Each row is followed by its group and then its class within the group.
[-.09,-.14,-.22,-.06,.01,.16,-.11,.03,.01,-.01,-.02,-.29,.18,.02,-.08,-.03,.03,.01,.10,.07,.11,-.01,-.33,.00,.03,.00,-.01,-.07,-.23,.05,-.05,-.05,.48,-.02,.01,-.01,.11,.00,.01,-.05,-.02,-.12,-.06,.02,.02,-.04,.00,.12,-.12,.10,.03,-.07,-.03,-.06,.02,-.07,-.11,.02,.06,-.02,.04,-.10,.07,-.07,.04,.03,-.03,.02,.08] -> C:E
[-.07,-.12,-.25,-.09,-.02,.09,-.11,.02,.05,.02,.04,-.16,.13,.04,-.07,-.04,.01,-.02,.07,.16,.06,.03,-.30,-.02,-.02,.02,-.05,-.09,-.15,.03,-.10,-.03,.35,-.03,.02,.00,.07,.00,.05,.01,.00,-.13,-.13,.02,.00,-.03,.02,.03,-.07,.11,-.04,-.08,.02,-.08,.06,.01,-.03,.05,.04,-.04,.05,-.15,.05,-.03,-.03,.07,-.04,.08,.09] -> C:H
[-.07,-.17,-.18,-.08,-.02,.19,-.05,.06,.06,-.04,-.05,-.14,.15,.05,-.06,-.06,.02,.00,.07,.10,.10,-.05,-.38,-.07,-.02,.00,-.04,-.05,-.24,.04,-.05,-.03,.27,.02,-.04,-.01,.07,-.06,.02,.03,.03,-.07,-.01,.02,.04,.01,-.01,.13,-.10,.12,.00,-.08,.05,-.04,-.01,-.09,-.05,.02,.02,-.01,.02,-.11,.12,-.07,-.02,.06,-.03,.09,.11] -> C:H
[-.08,-.08,-.13,-.07,-.01,.11,-.05,.00,.08,.03,-.04,-.02,.15,.05,-.08,.00,-.02,.02,.18,.11,.06,.00,-.24,-.02,-.06,-.01,.02,-.04,-.11,.04,-.08,-.12,.28,.08,.03,-.01,.07,.03,.03,-.02,-.01,-.07,.00,.02,-.06,.09,.00,.03,-.09,.05,.00,-.10,.05,.01,-.02,-.09,-.01,.02,.06,-.01,.01,.00,.00,-.05,.00,.09,.06,-.01,.03] -> C:H
[-.14,-.15,-.19,-.10,.01,.04,-.06,.07,.04,-.03,-.02,-.11,.10,-.05,-.05,-.08,.01,.08,.06,.07,.03,-.08,-.20,-.01,-.05,.03,-.02,-.06,-.17,.00,-.06,-.02,.27,.03,.00,.01,.07,.03,.02,-.03,.02,-.09,.02,.03,.07,-.01,.09,.00,-.05,.06,-.02,-.06,.05,-.02,.01,-.06,-.04,-.02,.04,.00,.05,-.05,.07,-.01,.00,.05,.01,.04,.04] -> C:E
[-.11,.08,-.16,.05,.02,-.07,.00,-.07,.10,.00,.01,.05,-.01,-.01,-.05,-.01,.02,.01,.01,.00,.04,.09,.08,-.04,-.12,.01,.07,-.04,.04,.01,-.03,-.01,.17,-.02,-.01,.03,.07,.03,.03,.01,-.03,-.02,.04,-.01,.08,.02,-.03,.01,.13,-.01,-.03,-.04,-.08,-.02,-.06,.03,-.03,-.03,.04,.04,-.02,.00,.01,.04,.05,.01,-.08,.01,.04] -> G:A
[-.09,.01,.06,-.03,-.06,-.03,.04,-.01,.08,-.02,.08,.02,.12,-.05,-.06,-.04,.01,.02,-.02,-.06,-.03,.11,-.17,.03,-.01,.01,.09,-.05,.03,.05,-.07,-.05,.66,-.03,-.03,.01,.10,.03,.06,-.01,.00,-.11,.04,.05,.02,-.05,-.01,.07,.22,.06,-.05,.03,-.16,-.13,-.08,-.03,-.03,-.10,.00,-.01,.02,-.06,-.01,-.01,.04,.04,-.03,-.11,.05] -> G:A
[-.14,.01,-.04,-.05,.01,-.03,.07,.00,.19,-.03,.09,-.12,.18,.01,-.06,-.09,.04,-.10,.01,-.16,-.04,.21,-.48,.00,.04,-.02,.04,-.05,-.02,.07,-.01,-.11,.66,-.05,-.03,.04,.17,.06,.03,-.04,-.05,-.08,.01,.05,.07,-.01,.00,.14,.29,.10,-.03,.08,-.14,-.19,-.03,-.06,-.05,.03,-.01,.04,.04,-.08,-.05,.01,.04,.01,-.14,-.14,.12] -> G:A
[-.18,.07,-.14,-.05,-.01,.03,.02,.00,.08,-.07,.08,.01,.09,-.01,-.16,-.03,.02,.02,.02,-.02,-.06,.15,-.30,-.04,.01,-.03,.01,-.13,.02,.00,-.05,-.17,.66,.03,-.07,.04,.10,.14,.02,-.06,-.01,-.05,.06,.05,.15,-.01,.02,.05,.31,.15,-.01,.10,-.08,-.17,-.05,-.02,-.05,.01,.01,-.01,.06,-.05,.00,.00,.02,.04,-.18,-.10,.04] -> G:Z
[-.22,-.12,-.44,-.14,.00,.05,-.09,.03,.15,.02,.05,-.26,.28,-.02,-.15,-.13,.04,.06,.23,-.03,.04,.18,-.66,.04,-.01,-.04,.03,-.09,-.23,.12,-.14,-.16,.66,-.01,.00,.02,.16,.06,.07,-.07,.03,-.24,-.03,.07,.03,.01,.00,.06,.17,.17,-.08,-.02,.08,-.09,.01,-.07,-.05,-.07,.08,.00,.08,-.14,.09,-.04,.03,.10,-.12,.03,.08] -> C:H
